74 138 145 143 149 136 117
26 174 163 161 173 188 141
152 70 73 74 76 63 76
129 95 79 85 86 84 85
78 145 144 131 149 147 116
134 87 77 83 83 79 83
99 110 109 113 109 106 101
111 93 87 93 92 92 96
118 97 84 93 90 91 90
20 174 164 176 176 187 142
120 87 83 90 88 86 91
39 159 160 165 169 172 134
=>
20 174 164 176 176 187 142
26 174 163 161 173 188 141
39 159 160 165 169 172 134
74 138 145 143 149 136 117
78 145 144 131 149 147 116
99 110 109 113 109 106 101
111 93 87 93 92 92 96
118 97 84 93 90 91 90
120 87 83 90 88 86 91
129 95 79 85 86 84 85
134 87 77 83 83 79 83
152 70 73 74 76 63 76

82 71 146 131 87 68 85
94 36 92 58 83 105 103
50 87 154 113 64 76 71
104 110 114 116 81 133 95
73 159 119 79 90 101 169
82 66 142 129 83 69 79
=>
50 87 154 113 64 76 71
82 71 146 131 87 68 85
82 66 142 129 83 69 79
73 159 119 79 90 101 169
104 110 114 116 81 133 95
94 36 92 58 83 105 103

164 108 112 95 91 114 124 87 105 86 88 105
111 91 108 109 120 115 118 102 108 99 101 111
145 92 107 104 102 136 148 91 108 80 87 122
173 102 113 99 95 123 134 87 106 83 86 110
112 102 83 95 82 105 119 91 91 83 89 104
108 89 104 114 116 118 121 103 108 90 96 118
146 110 95 88 79 109 134 82 93 67 78 106
=>
173 102 113 99 95 123 134 87 106 83 86 110
164 108 112 95 91 114 124 87 105 86 88 105
111 91 108 109 120 115 118 102 108 99 101 111
145 92 107 104 102 136 148 91 108 80 87 122
108 89 104 114 116 118 121 103 108 90 96 118
146 110 95 88 79 109 134 82 93 67 78 106
112 102 83 95 82 105 119 91 91 83 89 104

34 103 36 158 95 166 104 159 92 122
176 101 57 24 74 37 184 102 102 126
=>
176 101 57 24 74 37 184 102 102 126
34 103 36 158 95 166 104 159 92 122

106 95 146 141 106 140 124 121 92
122 108 100 109 121 112 113 111 92
110 164 81 111 78 79 86 143 67
103 105 92 117 105 107 120 121 88
163 121 127 115 87 124 101 116 95
157 127 107 106 65 113 108 113 94
140 106 122 59 102 101 94 46 96
=>
106 95 146 141 106 140 124 121 92
163 121 127 115 87 124 101 116 95
140 106 122 59 102 101 94 46 96
157 127 107 106 65 113 108 113 94
122 108 100 109 121 112 113 111 92
103 105 92 117 105 107 120 121 88
110 164 81 111 78 79 86 143 67

145 56 173 67 83 126 150 120 95 25 28 93 101
70 92 57 110 63 78 87 111 92 74 118 114 110
176 75 97 91 126 148 148 87 142 26 57 100 103
125 33 128 77 113 162 135 151 111 42 57 128 97
103 34 124 56 108 162 134 81 87 35 59 80 66
98 59 109 54 83 134 151 146 108 16 86 122 116
79 85 77 94 156 122 90 128 78 113 120 117 79
=>
145 56 173 67 83 126 150 120 95 25 28 93 101
125 33 128 77 113 162 135 151 111 42 57 128 97
103 34 124 56 108 162 134 81 87 35 59 80 66
98 59 109 54 83 134 151 146 108 16 86 122 116
176 75 97 91 126 148 148 87 142 26 57 100 103
79 85 77 94 156 122 90 128 78 113 120 117 79
70 92 57 110 63 78 87 111 92 74 118 114 110
